Below are the code and all the weights of a small trained network. Each question names an input and a class and asks about switching units off, where a switched-off unit gives its printed mean instead of its output.

import numpy as np


def w(rows, s, z=0):
    codes = np.array(rows[::2]) - 128.0
    scale = np.full(codes.shape[1], s)
    scale[-1] = z or s
    return codes * scale


def norm(h):
    return h / np.sqrt((h * h).mean(-1, keepdims=True) + 1e-5)


def f(y):
    return y / 2 * (1 + np.tanh(0.7978845608 * (y + 0.044715 * y**3)))


def log_softmax(a):
    a = a - a.max(-1, keepdims=True)
    return a - np.log(np.exp(a).sum(-1, keepdims=True))


def net(x, mask):
    res = np.array(x, float).reshape(1, 2) / 4 @ E
    u = 0
    for l in range(2):
        y = f(norm(res) @ A[l][:, :-1].T + A[l][:, -1])
        res = res + np.where(mask[u : u + 11], y, B[l][:, -1]) @ B[l][:, :-1]
        u += 11
    return log_softmax(norm(res)[-1] @ U[:, :-1].T + U[:, -1])


A, B = {}, {}
E = w([
[186,209,50,148,48,30,154,245],'x0',
[54,253,205,108,72,54,25,79],'x1',
],0.0043)
A[0] = w([
[161,54,98,57,145,139,231,122,145],'0.n0',
[134,104,142,133,95,165,79,177,129],'0.n1',
[130,81,133,139,162,132,148,185,155],'0.n2',
[147,123,96,133,167,139,138,148,33],'0.n3',
[136,147,119,76,108,146,149,108,132],'0.n4',
[107,42,164,48,76,169,76,73,113],'0.n5',
[137,45,151,117,177,143,59,45,146],'0.n6',
[57,167,153,32,2,155,101,91,129],'0.n7',
[105,145,202,140,89,94,113,138,106],'0.n8',
[186,142,68,146,70,81,107,170,250],'0.n9',
[68,90,38,147,108,59,74,205,101],'0.n10',
],0.004,0.0019)
B[0] = w([
[115,161,157,193,76,38,141,32,232],'0.n0',
[85,143,147,152,110,147,136,154,128],'0.n1',
[71,149,189,177,87,90,123,77,167],'0.n2',
[99,129,181,161,46,144,77,118,117],'0.n3',
[137,110,155,119,122,118,136,131,130],'0.n4',
[156,127,117,4,156,63,182,207,195],'0.n5',
[109,212,110,57,145,106,190,180,235],'0.n6',
[114,57,79,213,153,44,223,71,223],'0.n7',
[188,85,154,176,122,183,133,71,162],'0.n8',
[153,144,212,81,214,206,150,13,255],'0.n9',
[126,151,187,94,200,216,121,128,165],'0.n10',
],0.0033,0.0028)
A[1] = w([
[138,51,69,198,127,164,140,170,58],'1.n0',
[84,134,178,85,121,86,28,139,249],'1.n1',
[177,150,105,159,68,90,142,148,177],'1.n2',
[160,61,115,106,145,156,142,144,87],'1.n3',
[119,146,111,127,112,77,192,148,146],'1.n4',
[210,177,117,129,97,107,106,253,74],'1.n5',
[117,117,101,115,149,24,174,170,106],'1.n6',
[162,57,92,181,126,168,149,179,90],'1.n7',
[89,132,131,141,93,72,10,106,17],'1.n8',
[137,108,203,185,191,195,74,61,168],'1.n9',
[83,164,109,115,103,86,61,120,74],'1.n10',
],0.0066,0.0017)
B[1] = w([
[203,107,198,137,48,43,62,72,194],'1.n0',
[196,67,123,189,160,126,163,174,252],'1.n1',
[45,70,104,60,174,181,171,96,218],'1.n2',
[154,154,175,157,148,36,95,168,176],'1.n3',
[112,169,55,113,44,173,82,114,201],'1.n4',
[19,51,149,59,250,181,178,135,219],'1.n5',
[132,196,74,161,57,212,63,128,184],'1.n6',
[136,206,221,186,106,75,28,100,208],'1.n7',
[231,100,168,191,136,97,99,127,204],'1.n8',
[93,221,1,103,43,170,130,217,223],'1.n9',
[173,59,143,117,68,140,135,114,190],'1.n10',
],0.0052,0.0034)
U = w([
[202,92,203,235,116,54,113,84,148],'0',
[50,113,143,28,238,152,179,146,139],'1',
[115,229,2,139,40,193,121,127,129],'2',
[83,102,69,180,170,111,20,234,8],'3',
[72,107,53,195,182,86,48,219,4],'4',
],0.015,0.018)

Each question gives the input, the list of numbers given to net, and the class t.
The units are the neurons (one row each of A and B). Each row of codes is followed by its name. A weight is (code - 128) times the scale printed after its matrix; where a second scale follows, it is the last column's (A, B and U).
mask holds one flag per neuron, layer by layer. A switched-off neuron (its flag False) gives its mean, the last column of its row in B, instead of its output. The means were averaged over made-up inputs and are rounded, as every weight is.
A unit's drop is (log p(t) with every unit on - log p(t) with that unit switched off) / (log p(t) with every unit on - log p(t) with every unit switched off).
The circuit of an input: a set's keep is (log p(t) with only the set's units on - log p(t) with every unit switched off) / (log p(t) with every unit on - log p(t) with every unit switched off). Starting from the 12 units with the biggest drops (on a tie, the unit counted first), units are removed one at a time, each time the one whose removal leaves the highest keep (on an exact tie, the one counted first), for as long as the keep stays at least 0.8.
units of the circuit, in order: the units of the circuit, biggest drop first
most important unit: the unit with the biggest drop
top k neurons: the k neurons with the biggest drops, biggest first
top k neurons in layer l: the k neurons of layer l with the biggest drops, biggest first
drop when u is switched off: that unit's drop, to one decimal
input [4,4], class 0: units of the circuit, in order => 1.n9
input [7,6], class 1: units of the circuit, in order => 1.n5, 1.n2
input [-3,1], class 2: top 4 neurons => 0.n9, 1.n6, 0.n6, 1.n5
input [-3,-2], class 2: top 4 neurons => 0.n9, 1.n6, 1.n5, 0.n10
input [-3,3], class 2: top 2 neurons => 0.n7, 1.n6
input [5,-5], class 0: top 3 neurons in layer 1 => 1.n0, 1.n7, 1.n9
input [7,-8], class 0: top 2 neurons in layer 1 => 1.n0, 1.n7
input [7,7], class 0: top 2 neurons in layer 0 => 0.n6, 0.n5
input [6,-7], class 0: top 2 neurons in layer 1 => 1.n0, 1.n7
input [0,3], class 2: top 2 neurons => 0.n7, 0.n8
input [0,-3], class 2: top 2 neurons => 0.n0, 0.n2
input [1,1], class 2: drop when 1.n9 is switched off => 2.3
input [-3,-4], class 0: drop when 0.n9 is switched off => 3.7
input [8,-4], class 1: most important unit => 1.n5
input [-4,-5], class 0: drop when 1.n9 is switched off => 0.0
